Below are the code and all the weights of a small trained network. Each question names an input and a class and asks about switching units off, where a switched-off unit gives its printed mean instead of its output.

import numpy as np


def w(rows, s, z=0):
    codes = np.array(rows[::2]) - 128.0
    scale = np.full(codes.shape[1], s)
    scale[-1] = z or s
    return codes * scale


def norm(h):
    return h / np.sqrt((h * h).mean(-1, keepdims=True) + 1e-5)


def f(y):
    return y / 2 * (1 + np.tanh(0.7978845608 * (y + 0.044715 * y**3)))


def log_softmax(a):
    a = a - a.max(-1, keepdims=True)
    return a - np.log(np.exp(a).sum(-1, keepdims=True))


def net(x, mask):
    res = np.array(x, float).reshape(1, 8) / 4 @ E
    u = 0
    for l in range(3):
        y = f(norm(res) @ A[l][:, :-1].T + A[l][:, -1])
        res = res + np.where(mask[u : u + 12], y, B[l][:, -1]) @ B[l][:, :-1]
        u += 12
    return log_softmax(norm(res)[-1] @ U[:, :-1].T + U[:, -1])


A, B = {}, {}
E = w([
[51,149,199,172,134,183,200,143,134,88,172],'x0',
[121,249,187,126,127,132,58,99,33,190,169],'x1',
[143,94,162,186,171,66,152,5,80,119,87],'x2',
[204,155,124,242,175,129,57,154,158,30,185],'x3',
[206,118,187,107,106,131,164,155,111,107,123],'x4',
[176,165,108,96,165,112,180,78,206,196,225],'x5',
[129,128,126,129,128,132,127,126,127,126,128],'x6',
[149,167,122,110,226,198,159,129,119,117,72],'x7',
],0.015)
A[0] = w([
[220,120,50,91,122,125,74,122,100,148,87,20],'L0N1',
[141,144,151,112,150,136,93,143,98,151,136,33],'L0N2',
[112,124,119,147,165,91,139,229,123,181,128,95],'L0N3',
[120,106,152,152,109,147,80,186,80,94,39,18],'L0N4',
[218,123,197,97,122,106,172,189,93,113,116,46],'L0N5',
[152,169,108,96,249,209,143,135,115,122,60,36],'L0N6',
[126,168,116,97,100,142,107,164,138,108,117,87],'L0N7',
[173,175,105,185,150,119,107,150,155,77,139,43],'L0N8',
[143,160,93,79,101,188,109,210,151,127,152,6],'L0N9',
[41,161,67,152,159,115,95,102,158,133,114,39],'L0N10',
[249,115,216,82,86,139,172,154,95,98,123,37],'L0N11',
[32,133,11,136,183,144,75,100,121,119,152,33],'L0N12',
],0.015)
B[0] = w([
[140,94,151,40,154,64,25,62,198,122,100,238],'L0N1',
[166,195,167,95,102,135,126,165,129,120,69,123],'L0N2',
[126,124,143,191,205,38,157,144,87,153,103,140],'L0N3',
[32,130,37,143,143,139,89,99,50,64,131,219],'L0N4',
[94,151,104,217,83,174,134,104,173,197,95,173],'L0N5',
[159,103,148,157,4,65,147,154,109,125,173,254],'L0N6',
[131,112,150,167,192,72,151,169,97,165,122,174],'L0N7',
[147,19,160,101,135,204,109,140,73,189,167,224],'L0N8',
[68,155,115,151,202,53,123,222,163,200,161,199],'L0N9',
[108,143,133,206,85,171,110,96,164,191,99,148],'L0N10',
[77,121,99,201,98,176,80,59,201,209,111,204],'L0N11',
[92,136,108,195,84,182,103,69,201,192,103,182],'L0N12',
],0.022,0.0045)
A[1] = w([
[104,147,173,150,128,171,163,138,145,119,140,62],'L1N1',
[224,187,97,105,165,157,200,96,185,147,169,2],'L1N2',
[115,63,131,98,186,151,117,118,65,153,167,109],'L1N3',
[132,96,97,139,137,126,157,149,157,95,74,48],'L1N4',
[167,253,178,123,132,151,79,126,60,153,113,56],'L1N5',
[134,120,116,149,31,57,119,144,126,103,180,69],'L1N6',
[188,105,82,135,150,148,188,154,179,83,83,43],'L1N7',
[134,146,124,59,118,153,199,133,100,165,55,14],'L1N8',
[211,159,133,190,165,166,85,148,145,73,139,23],'L1N9',
[166,130,153,174,170,82,163,62,89,115,80,16],'L1N10',
[159,117,143,178,162,119,159,77,109,137,78,26],'L1N11',
[92,166,166,159,140,181,194,149,128,76,143,39],'L1N12',
],0.027,0.008)
B[1] = w([
[176,163,94,105,122,99,105,106,162,176,48,189],'L1N1',
[59,232,107,138,107,154,57,85,70,92,203,212],'L1N2',
[175,121,172,142,192,120,174,96,115,125,133,248],'L1N3',
[130,114,73,137,107,173,156,123,193,63,159,180],'L1N4',
[133,90,66,129,94,179,224,126,240,25,128,251],'L1N5',
[208,198,210,165,66,99,163,138,80,132,124,255],'L1N6',
[142,129,111,137,126,171,228,125,216,50,110,177],'L1N7',
[181,59,188,115,120,227,101,176,58,168,125,189],'L1N8',
[142,12,94,80,114,217,66,170,71,201,171,188],'L1N9',
[75,96,129,160,196,4,124,176,123,172,122,196],'L1N10',
[92,114,85,178,139,39,140,181,113,186,106,187],'L1N11',
[174,143,129,87,121,85,8,115,164,122,60,200],'L1N12',
],0.024,0.0093)
A[2] = w([
[116,177,151,91,148,137,132,92,127,139,211,21],'L2N1',
[95,117,122,117,132,142,131,155,64,57,31,41],'L2N2',
[119,101,105,88,123,130,134,144,147,65,137,68],'L2N3',
[127,107,179,106,147,163,136,116,127,135,133,21],'L2N4',
[87,136,134,42,118,155,177,112,92,187,92,113],'L2N5',
[182,139,121,68,149,88,82,89,132,123,83,59],'L2N6',
[93,102,145,163,102,169,129,87,157,188,137,37],'L2N7',
[98,188,115,125,164,144,102,133,59,91,143,19],'L2N8',
[108,161,116,104,179,100,135,251,144,137,146,38],'L2N9',
[85,117,159,63,119,152,167,129,94,167,97,132],'L2N10',
[142,179,119,88,116,189,103,221,153,108,128,45],'L2N11',
[125,97,160,82,136,158,141,125,113,148,128,2],'L2N12',
],0.026,0.0052)
B[2] = w([
[58,127,77,132,106,129,67,190,60,93,58,189],'L2N1',
[90,250,92,98,140,148,85,123,101,160,227,202],'L2N2',
[160,178,131,83,144,149,164,139,115,84,106,214],'L2N3',
[139,144,148,138,175,156,133,139,109,115,159,171],'L2N4',
[235,81,98,176,147,145,78,124,146,122,163,187],'L2N5',
[91,152,205,13,152,139,107,137,154,113,89,245],'L2N6',
[121,170,179,160,143,176,160,121,138,182,78,254],'L2N7',
[84,174,140,101,147,184,164,148,93,108,133,173],'L2N8',
[94,78,181,155,170,26,221,92,103,122,96,237],'L2N9',
[152,76,126,174,153,146,58,142,131,109,175,183],'L2N10',
[87,60,100,169,171,9,159,78,95,181,148,214],'L2N11',
[128,97,173,150,176,151,121,86,105,114,159,177],'L2N12',
],0.021,0.0085)
U = w([
[86,92,130,190,217,26,167,178,110,189,138,110],'0',
[82,136,100,224,70,207,93,72,208,221,101,104],'1',
[190,25,152,126,168,228,103,170,57,159,180,109],'2',
[46,209,89,109,123,158,85,125,45,67,170,128],'3',
[148,105,89,106,115,155,244,119,223,36,133,106],'4',
[173,134,175,33,151,69,49,85,183,116,59,109],'5',
[185,164,199,164,43,104,157,151,90,145,135,109],'6',
[120,146,174,146,165,152,155,108,126,129,119,252],'7',
],0.011,0.013)

Each question gives the input, the list of numbers given to net, and the class t.
The units are the neurons (one row each of A and B). Each row of codes is followed by its name. A weight is (code - 128) times the scale printed after its matrix; where a second scale follows, it is the last column's (A, B and U).
mask holds one flag per neuron, layer by layer. A switched-off neuron (its flag False) gives its mean, the last column of its row in B, instead of its output. The means were averaged over made-up inputs and are rounded, as every weight is.
A unit's drop is (log p(t) with every unit on - log p(t) with that unit switched off) / (log p(t) with every unit on - log p(t) with every unit switched off).
The circuit of an input: a set's keep is (log p(t) with only the set's units on - log p(t) with every unit switched off) / (log p(t) with every unit on - log p(t) with every unit switched off). Starting from the 12 units with the biggest drops (on a tie, the unit counted first), units are removed one at a time, each time the one whose removal leaves the highest keep (on an exact tie, the one counted first), for as long as the keep stays at least 0.8.
units of the circuit, in order: the units of the circuit, biggest drop first
most important unit: the unit with the biggest drop
k most important neurons: the k neurons with the biggest drops, biggest first
k most important neurons of layer l: the k neurons of layer l with the biggest drops, biggest first
input [-4,-1,5,8,6,-8,5,6], class 2: most important unit	L1N9
input [6,-8,-3,2,2,8,-1,-5], class 3: units of the circuit, in order	L1N2, L2N1
input [-2,-8,-8,5,8,-1,6,-4], class 0: 2 most important neurons of layer 2	L2N11, L2N9
input [6,3,-6,-1,0,-4,5,-4], class 0: 3 most important neurons	L0N9, L2N9, L0N7
input [8,-3,-3,-3,1,7,-7,2], class 5: 4 most important neurons	L1N12, L1N1, L0N1, L2N6
input [-6,-1,-1,-4,-7,-3,3,1], class 1: 2 most important neurons	L0N12, L0N10
input [6,5,3,0,-2,5,5,7], class 6: 2 most important neurons	L0N6, L1N6
input [-5,-2,5,-6,-5,3,-2,4], class 2: 2 most important neurons of layer 0	L0N3, L0N7
input [-4,7,-2,-1,6,-4,3,7], class 4: 2 most important neurons	L1N5, L0N2
input [-1,7,1,-7,3,-8,-3,1], class 3: 2 most important neurons	L0N4, L2N2
input [-4,6,-3,-6,7,7,-1,0], class 1: 2 most important neurons of layer 1	L1N5, L1N8
input [-5,2,3,1,-5,-2,0,5], class 1: 2 most important neurons of layer 0	L0N12, L0N10
input [8,3,-3,-4,0,5,3,-8], class 5: 2 most important neurons	L0N6, L0N1
input [-5,3,-7,-7,-4,3,-2,-2], class 0: units of the circuit, in order	L0N9
input [6,-2,2,3,0,-7,-2,3], class 3: 2 most important neurons	L0N4, L2N2
input [-2,-5,3,-8,6,7,3,3], class 2: 2 most important neurons	L1N8, L2N5
input [-2,8,-8,1,3,2,-8,-6], class 0: 2 most important neurons	L0N9, L2N11
input [-5,5,-2,-4,-6,7,-7,-2], class 3: 2 most important neurons of layer 0	L0N4, L0N11
input [-8,-8,7,2,2,4,-5,6], class 4: 2 most important neurons of layer 1	L1N7, L1N4
input [4,7,2,-7,-1,5,5,8], class 6: 2 most important neurons of layer 0	L0N6, L0N8
input [7,6,6,3,2,0,1,5], class 5: most important unit	L1N12
input [6,3,-7,-4,7,4,-4,7], class 0: 2 most important neurons of layer 2	L2N9, L2N11
input [2,1,-4,4,0,4,2,-6], class 6: 2 most important neurons of layer 1	L1N6, L1N8
input [-7,6,-4,8,4,-2,-5,3], class 2: 2 most important neurons	L1N9, L0N8
input [3,-7,-1,-8,-1,-5,-4,1], class 2: 2 most important neurons	L1N8, L1N5
input [2,3,-5,1,0,8,1,6], class 3: 2 most important neurons	L1N2, L2N1
input [-8,-4,4,5,0,7,-5,0], class 5: most important neuron	L0N1
input [4,5,8,2,-1,-7,7,0], class 0: 2 most important neurons of layer 1	L1N10, L1N11
input [-8,-1,-8,-8,1,2,4,0], class 0: 2 most important neurons of layer 1	L1N12, L1N1
input [5,3,-8,0,7,-2,5,-1], class 0: 2 most important neurons	L0N9, L2N9
